Here is a tiny trained network, its code and every weight. The questions are about switching its units off for an input and a target symbol, where a switched-off unit gives its printed mean instead of its output.

import numpy as np


def w(rows, s, z=0):
    codes = np.array(rows[::2]) - 128.0
    scale = np.full(codes.shape[1], s)
    scale[-1] = z or s
    return codes * scale


def norm(h):
    return h / np.sqrt((h * h).mean(-1, keepdims=True) + 1e-5)


def f(y):
    return y / 2 * (1 + np.tanh(0.7978845608 * (y + 0.044715 * y**3)))


def softmax(a):
    e = np.exp(a - a.max(-1, keepdims=True))
    return e / e.sum(-1, keepdims=True)


def log_softmax(a):
    a = a - a.max(-1, keepdims=True)
    return a - np.log(np.exp(a).sum(-1, keepdims=True))


def net(x, mask):
    ids = ['ΛΠΣΦαβδεζθξτψω'.index(c) for c in x.split()]
    T = len(ids)
    res = E[ids] + P[:T]
    u = 0
    for l in range(2):
        q, k, v = (norm(res) @ M[l].T for M in (Q, K, V))
        z = softmax(np.where(np.tri(T) > 0, q @ k.T / 4**0.5, -1e9)) @ v
        res = res + np.where(mask[u], z, O[l][:, -1]) @ O[l][:, :-1]
        u += 1
        y = f(norm(res) @ A[l][:, :-1].T + A[l][:, -1])
        res = res + np.where(mask[u : u + 4], y, B[l][:, -1]) @ B[l][:, :-1]
        u += 4
    return log_softmax(norm(res)[-1] @ U[:, :-1].T + U[:, -1])


Q, K, V, O, A, B = {}, {}, {}, {}, {}, {}
E = w([
[30,126,77,56,204],'Λ',
[1,18,118,179,120],'Π',
[25,30,76,111,186],'Σ',
[85,182,40,127,152],'Φ',
[117,81,35,156,152],'α',
[30,79,60,84,190],'β',
[26,110,70,68,203],'δ',
[201,124,196,70,97],'ε',
[176,12,115,140,121],'ζ',
[45,239,129,67,123],'θ',
[25,90,64,73,191],'ξ',
[24,103,65,76,190],'τ',
[206,179,40,189,58],'ψ',
[28,101,67,83,181],'ω',
],0.0073)
P = w([
[40,144,64,253,241],'0',
[99,119,85,69,167],'1',
[95,119,102,71,157],'2',
[92,112,111,73,150],'3',
[89,111,116,77,144],'4',
[86,114,122,76,138],'5',
[85,112,128,77,134],'6',
[80,112,130,82,129],'7',
[80,110,135,83,125],'8',
[76,109,135,84,121],'9',
[72,109,138,89,116],'10',
[67,113,147,93,111],'11',
[68,114,153,92,107],'12',
[60,114,152,98,103],'13',
],0.0061)
Q[0] = w([
[138,211,254,153,154],'0.h0',
[147,83,183,168,179],'0.h0',
[163,59,176,182,90],'0.h0',
[103,111,179,100,47],'0.h0',
],0.0083)
K[0] = w([
[102,158,246,2,88],'0.h0',
[126,51,145,53,138],'0.h0',
[151,17,197,126,89],'0.h0',
[221,152,111,125,54],'0.h0',
],0.0074)
V[0] = w([
[64,77,156,162,203],'0.h0',
[193,99,29,152,114],'0.h0',
[186,134,118,157,39],'0.h0',
[138,3,162,125,149],'0.h0',
],0.0055)
O[0] = w([
[139,208,189,168,166,217],'0.h0',
[33,176,253,64,58,152],'0.h0',
[85,75,45,31,155,1],'0.h0',
[103,233,65,134,158,125],'0.h0',
],0.0059,0.0038)
A[0] = w([
[159,32,183,181,150,254],'0.n0',
[171,168,138,228,191,31],'0.n1',
[33,193,202,183,110,75],'0.n2',
[2,34,159,119,84,129],'0.n3',
],0.0052,0.0034)
B[0] = w([
[92,245,116,97,159,173],'0.n0',
[43,173,147,3,76,126],'0.n1',
[252,52,100,79,179,252],'0.n2',
[160,157,111,41,131,237],'0.n3',
],0.0059,0.0041)
Q[1] = w([
[130,2,6,69,44],'1.h0',
[94,126,214,206,241],'1.h0',
[167,230,113,21,98],'1.h0',
[200,135,233,244,210],'1.h0',
],0.0083)
K[1] = w([
[116,106,82,70,60],'1.h0',
[132,131,145,133,248],'1.h0',
[142,155,98,167,91],'1.h0',
[174,105,189,128,220],'1.h0',
],0.017)
V[1] = w([
[158,166,104,198,92],'1.h0',
[28,157,227,2,114],'1.h0',
[221,205,114,170,84],'1.h0',
[121,164,203,159,72],'1.h0',
],0.0057)
O[1] = w([
[146,156,255,133,110,157],'1.h0',
[126,156,19,90,103,149],'1.h0',
[130,124,214,166,56,251],'1.h0',
[156,141,155,218,116,111],'1.h0',
],0.008,0.0021)
A[1] = w([
[106,152,148,137,7,176],'1.n0',
[87,242,131,100,113,143],'1.n1',
[190,147,81,147,33,2],'1.n2',
[82,209,132,93,135,152],'1.n3',
],0.012,0.0048)
B[1] = w([
[109,149,77,2,126,223],'1.n0',
[53,112,105,176,205,237],'1.n1',
[191,80,59,34,77,142],'1.n2',
[68,204,134,173,114,254],'1.n3',
],0.0086,0.0049)
U = w([
[163,125,129,159,106,35],'Λ',
[167,120,135,156,114,45],'Π',
[164,123,135,155,104,48],'Σ',
[154,109,128,160,108,39],'Φ',
[152,109,137,151,104,62],'α',
[161,123,124,158,110,29],'β',
[151,117,119,160,107,5],'δ',
[171,124,155,146,103,102],'ε',
[190,108,45,1,157,252],'ζ',
[163,130,146,143,108,62],'θ',
[45,220,95,171,196,197],'ξ',
[165,119,121,163,109,26],'τ',
[133,40,181,137,151,104],'ψ',
[143,116,164,128,85,105],'ω',
],0.0084,0.0034)

Each question gives the input, a string of symbols that net reads in full, and the target symbol t.
The units are the heads (4 rows each of Q, K, V and O) and the neurons (one row each of A and B). Each row of codes is followed by its name. A weight is (code - 128) times the scale printed after its matrix; where a second scale follows, it is the last column's (O, A, B and U).
mask holds one flag per unit, layer by layer, with each layer's heads first. A switched-off unit (its flag False) gives its mean, the last column of its rows in O or B, instead of its output. The means were averaged over made-up inputs and are rounded, as every weight is.
A unit's drop is (log p(t) with every unit on - log p(t) with that unit switched off) / (log p(t) with every unit on - log p(t) with every unit switched off).
The circuit of an input: a set's keep is (log p(t) with only the set's units on - log p(t) with every unit switched off) / (log p(t) with every unit on - log p(t) with every unit switched off). Starting from all 10 units, units are removed one at a time, each time the one whose removal leaves the highest keep (on an exact tie, the one counted first), for as long as the keep stays at least 0.8.
circuit, biggest first: the units of the circuit, biggest drop first
unit that matters most: the unit with the biggest drop
k most important neurons: the k neurons with the biggest drops, biggest first
k most important neurons of layer l: the k neurons of layer l with the biggest drops, biggest first
drop when u is switched off: that unit's drop, to one decimal
input δ θ ξ δ ζ β τ Λ α ε Φ ζ τ, target ζ: 2 most important neurons -> (0.n2 0.n1)
input Π Φ θ β Λ ψ Λ ψ ε Φ Π, target ζ: unit that matters most -> 0.h0
input α ε α ε ζ ξ ε Φ δ ζ τ α, target ζ: circuit, biggest first -> (0.n2 0.h0 1.n1)
input θ ε ξ ω Φ Φ, target ζ: circuit, biggest first -> (0.h0 0.n2 1.n3)
input α δ δ Φ Π δ Φ θ ζ Σ ε ε β θ, target ζ: 2 most important neurons -> (0.n2 0.n0)
input ε ε Σ Φ Λ δ α Λ δ τ ε τ, target ζ: 4 most important neurons -> (0.n2 0.n1 0.n0 1.n1)
input ε ξ ζ α θ δ ε θ, target ζ: 4 most important neurons -> (0.n0 0.n1 0.n2 1.n3)
input ω θ ω Π δ δ α ε ξ θ θ Λ Λ δ, target ζ: 2 most important neurons of layer 1 -> (1.n1 1.n3)
input α Π α ζ θ α, target ζ: circuit, biggest first -> (0.h0 0.n2 1.n1)
input β Φ Φ α Λ θ ω ξ ζ, target ξ: 2 most important neurons of layer 0 -> (0.n0 0.n1)
input Σ δ θ Φ θ ξ α Σ θ ω ω, target ζ: 2 most important neurons of layer 1 -> (1.n1 1.n3)
input Σ θ Φ α α ζ ξ Σ Φ β α α θ ε, target ξ: 2 most important neurons of layer 0 -> (0.n2 0.n0)
input α ζ ε ε ω ω β Φ ξ θ ε Σ Φ, target ζ: 2 most important neurons -> (0.n2 0.n0)
input Σ ε ε ζ ε Φ ε ε β ξ β θ τ ξ, target ζ: circuit, biggest first -> (1.h0)
input Σ Σ Φ θ Λ α α β α θ α τ Σ, target ζ: 3 most important neurons -> (0.n2 0.n1 1.n1)
input ε Φ ω ξ β ζ, target ξ: 2 most important neurons of layer 0 -> (0.n1 0.n0)
input Φ ζ θ ξ ζ ω δ Φ Π Π, target ζ: drop when 1.h0 is switched off -> 1.5
input θ Π ψ Σ ε α ψ τ ψ ε ε ε ω ψ, target ζ: drop when 1.n0 is switched off -> 0.1
input ε ε Σ Φ Φ θ θ ε δ ξ ζ ζ, target ζ: drop when 0.n2 is switched off -> 0.4
input Π ε Φ ε ω ψ α ω Φ ψ, target ζ: most important neuron of layer 1 -> (1.n0)
